Below are the code and all the weights of a small trained network. Each question names an input and a target symbol and asks about switching units off, where a switched-off unit gives its printed mean instead of its output.

import numpy as np


def w(rows, s, z=0):
    codes = np.array(rows[::2]) - 128.0
    scale = np.full(codes.shape[1], s)
    scale[-1] = z or s
    return codes * scale


def norm(h):
    return h / np.sqrt((h * h).mean(-1, keepdims=True) + 1e-5)


def f(y):
    return np.maximum(y, 0)


def softmax(a):
    e = np.exp(a - a.max(-1, keepdims=True))
    return e / e.sum(-1, keepdims=True)


def log_softmax(a):
    a = a - a.max(-1, keepdims=True)
    return a - np.log(np.exp(a).sum(-1, keepdims=True))


def net(x, mask):
    ids = ['αβδζηθλμστφψ'.index(c) for c in x.split()]
    T = len(ids)
    res = E[ids] + P[:T]
    u = 0
    for l in range(2):
        r = norm(res)
        for j in range(2):
            rows = slice(3 * j, 3 * j + 3)
            q, k, v = (r @ M[l][rows].T for M in (Q, K, V))
            z = softmax(np.where(np.tri(T) > 0, q @ k.T / 3**0.5, -1e9)) @ v
            o = O[l][rows]
            res = res + np.where(mask[u + j], z, o[:, -1]) @ o[:, :-1]
        u += 2
        y = f(norm(res) @ A[l][:, :-1].T + A[l][:, -1])
        res = res + np.where(mask[u : u + 4], y, B[l][:, -1]) @ B[l][:, :-1]
        u += 4
    return log_softmax(norm(res)[-1] @ U[:, :-1].T + U[:, -1])


Q, K, V, O, A, B = {}, {}, {}, {}, {}, {}
E = w([
[180,151,126,96],'α',
[191,81,95,53],'β',
[173,158,129,98],'δ',
[178,124,123,79],'ζ',
[174,156,130,102],'η',
[174,143,129,92],'θ',
[170,183,147,127],'λ',
[175,155,139,108],'μ',
[208,32,189,102],'σ',
[217,8,178,90],'τ',
[150,155,251,186],'φ',
[108,131,102,58],'ψ',
],0.011)
P = w([
[190,143,87,101],'0',
[132,157,72,218],'1',
[141,188,92,79],'2',
[130,129,112,204],'3',
[122,163,126,112],'4',
[144,100,78,194],'5',
[150,138,134,80],'6',
[86,97,249,107],'7',
[125,115,135,95],'8',
[147,104,71,171],'9',
],0.014)
Q[0] = w([
[97,101,125,99],'0.h1',
[184,67,173,218],'0.h1',
[4,119,150,138],'0.h1',
[41,138,192,95],'0.h2',
[177,131,223,176],'0.h2',
[129,30,148,94],'0.h2',
],0.016)
K[0] = w([
[170,111,131,155],'0.h1',
[5,70,147,203],'0.h1',
[163,151,81,182],'0.h1',
[60,109,207,57],'0.h2',
[166,112,234,200],'0.h2',
[157,10,154,106],'0.h2',
],0.014)
V[0] = w([
[176,143,104,147],'0.h1',
[130,172,97,66],'0.h1',
[130,169,142,199],'0.h1',
[174,117,158,89],'0.h2',
[174,246,150,77],'0.h2',
[190,118,134,149],'0.h2',
],0.011)
O[0] = w([
[168,80,59,141,223],'0.h1',
[103,231,79,124,204],'0.h1',
[117,52,81,131,99],'0.h1',
[169,169,50,52,182],'0.h2',
[167,16,48,1,220],'0.h2',
[161,117,36,162,252],'0.h2',
],0.0071,0.0047)
A[0] = w([
[49,122,171,73,102],'0.n1',
[177,122,95,255,253],'0.n2',
[95,108,170,85,89],'0.n3',
[243,75,176,213,180],'0.n4',
],0.0093,0.0032)
B[0] = w([
[149,82,133,202,137],'0.n1',
[130,9,122,165,254],'0.n2',
[113,65,69,124,139],'0.n3',
[178,184,108,31,237],'0.n4',
],0.013,0.0077)
Q[1] = w([
[111,44,107,111],'1.h1',
[99,110,200,110],'1.h1',
[55,113,101,178],'1.h1',
[70,254,166,117],'1.h2',
[15,123,163,144],'1.h2',
[215,123,142,196],'1.h2',
],0.015)
K[1] = w([
[51,105,189,136],'1.h1',
[69,204,147,83],'1.h1',
[95,172,72,200],'1.h1',
[135,51,5,233],'1.h2',
[140,108,170,231],'1.h2',
[15,164,108,162],'1.h2',
],0.014)
V[1] = w([
[203,201,165,209],'1.h1',
[143,99,127,250],'1.h1',
[1,54,215,124],'1.h1',
[151,191,48,239],'1.h2',
[121,145,37,57],'1.h2',
[82,164,109,79],'1.h2',
],0.01)
O[1] = w([
[180,117,151,127,88],'1.h1',
[142,197,203,115,132],'1.h1',
[171,137,126,249,63],'1.h1',
[47,140,83,38,114],'1.h2',
[55,234,171,175,249],'1.h2',
[118,91,113,196,160],'1.h2',
],0.011,0.015)
A[1] = w([
[195,55,166,117,3],'1.n1',
[136,203,130,72,63],'1.n2',
[92,96,249,183,218],'1.n3',
[241,94,148,66,33],'1.n4',
],0.013,0.0015)
B[1] = w([
[159,88,175,14,180],'1.n1',
[206,215,122,134,255],'1.n2',
[250,61,120,159,182],'1.n3',
[43,180,183,199,188],'1.n4',
],0.012,0.0073)
U = w([
[181,189,42,11,131],'α',
[114,225,121,151,185],'β',
[82,123,100,152,20],'δ',
[103,131,87,168,2],'ζ',
[101,117,81,157,41],'η',
[110,117,70,160,57],'θ',
[117,89,57,137,89],'λ',
[134,79,23,138,102],'μ',
[127,78,180,79,138],'σ',
[121,96,191,96,123],'τ',
[189,38,141,71,132],'φ',
[182,120,151,233,182],'ψ',
],0.012,0.0038)

Each question gives the input, a string of symbols that net reads in full, and the target symbol t.
The units are the heads (3 rows each of Q, K, V and O) and the neurons (one row each of A and B). Each row of codes is followed by its name. A weight is (code - 128) times the scale printed after its matrix; where a second scale follows, it is the last column's (O, A, B and U).
mask holds one flag per unit, layer by layer, with each layer's heads first. A switched-off unit (its flag False) gives its mean, the last column of its rows in O or B, instead of its output. The means were averaged over made-up inputs and are rounded, as every weight is.
A unit's drop is (log p(t) with every unit on - log p(t) with that unit switched off) / (log p(t) with every unit on - log p(t) with every unit switched off).
The circuit of an input: a set's keep is (log p(t) with only the set's units on - log p(t) with every unit switched off) / (log p(t) with every unit on - log p(t) with every unit switched off). Starting from all 12 units, units are removed one at a time, each time the one whose removal leaves the highest keep (on an exact tie, the one counted first), for as long as the keep stays at least 0.8.
units of the circuit, in order: the units of the circuit, biggest drop first
k most important neurons: the k neurons with the biggest drops, biggest first
k most important neurons of layer l: the k neurons of layer l with the biggest drops, biggest first
input β φ σ δ, target φ: most important neuron of layer 0 -> (0.n2)
input α λ μ φ τ μ σ σ α φ, target φ: 2 most important neurons -> (0.n2, 1.n1)
input α ψ η φ σ τ λ τ α, target β: 2 most important neurons -> (0.n2, 0.n4)
input α θ β λ φ, target α: units of the circuit, in order -> (1.h1, 0.h2)
input μ α τ β, target τ: 3 most important neurons -> (0.n2, 0.n4, 1.n1)
input τ η δ ζ θ ψ φ α, target ψ: units of the circuit, in order -> (0.n4, 1.h1)
input ζ β ψ σ λ η ψ θ ψ, target β: units of the circuit, in order -> (0.n4, 1.n1)
input φ δ β α τ ψ ζ θ ζ, target β: 3 most important neurons -> (0.n4, 1.n1, 1.n3)
input α φ β τ τ σ α τ σ σ, target τ: 3 most important neurons -> (0.n2, 0.n4, 1.n4)
input λ φ β ψ μ η σ ζ ψ, target β: units of the circuit, in order -> (0.n4, 1.h1, 0.n1)
input η τ β α τ, target β: 3 most important neurons -> (0.n4, 1.n4, 0.n2)
input ζ β θ φ φ μ σ β φ θ, target φ: units of the circuit, in order -> (0.n2, 1.h2, 1.n1)
input β τ μ μ, target τ: 4 most important neurons -> (0.n2, 0.n4, 1.n4, 1.n1)
input θ ζ β η β η ψ μ η, target β: units of the circuit, in order -> (0.n4)
input θ σ η η ψ ζ σ σ σ, target β: 3 most important neurons -> (0.n2, 0.n4, 1.n4)
input σ φ η λ β σ α β η ψ, target ψ: 3 most important neurons -> (0.n2, 1.n3, 0.n4)
input β α λ θ α ψ τ δ, target ψ: 3 most important neurons -> (0.n4, 0.n2, 0.n1)
input σ φ α η, target φ: 3 most important neurons -> (0.n2, 0.n4, 1.n1)
input φ ψ τ μ φ λ, target φ: 2 most important neurons of layer 1 -> (1.n1, 1.n2)
input α ψ μ η, target ψ: units of the circuit, in order -> (0.n2)
input τ α α μ, target μ: 3 most important neurons of layer 1 -> (1.n2, 1.n1, 1.n4)
input θ μ φ β β σ μ α β, target β: units of the circuit, in order -> (0.h2, 0.n4)
input ζ ψ τ θ, target ψ: 2 most important neurons of layer 0 -> (0.n2, 0.n4)
input τ α ψ λ, target ψ: 2 most important neurons -> (0.n2, 1.n1)
input α δ α β μ α α ψ θ μ, target ψ: 3 most important neurons of layer 0 -> (0.n2, 0.n1, 0.n4)
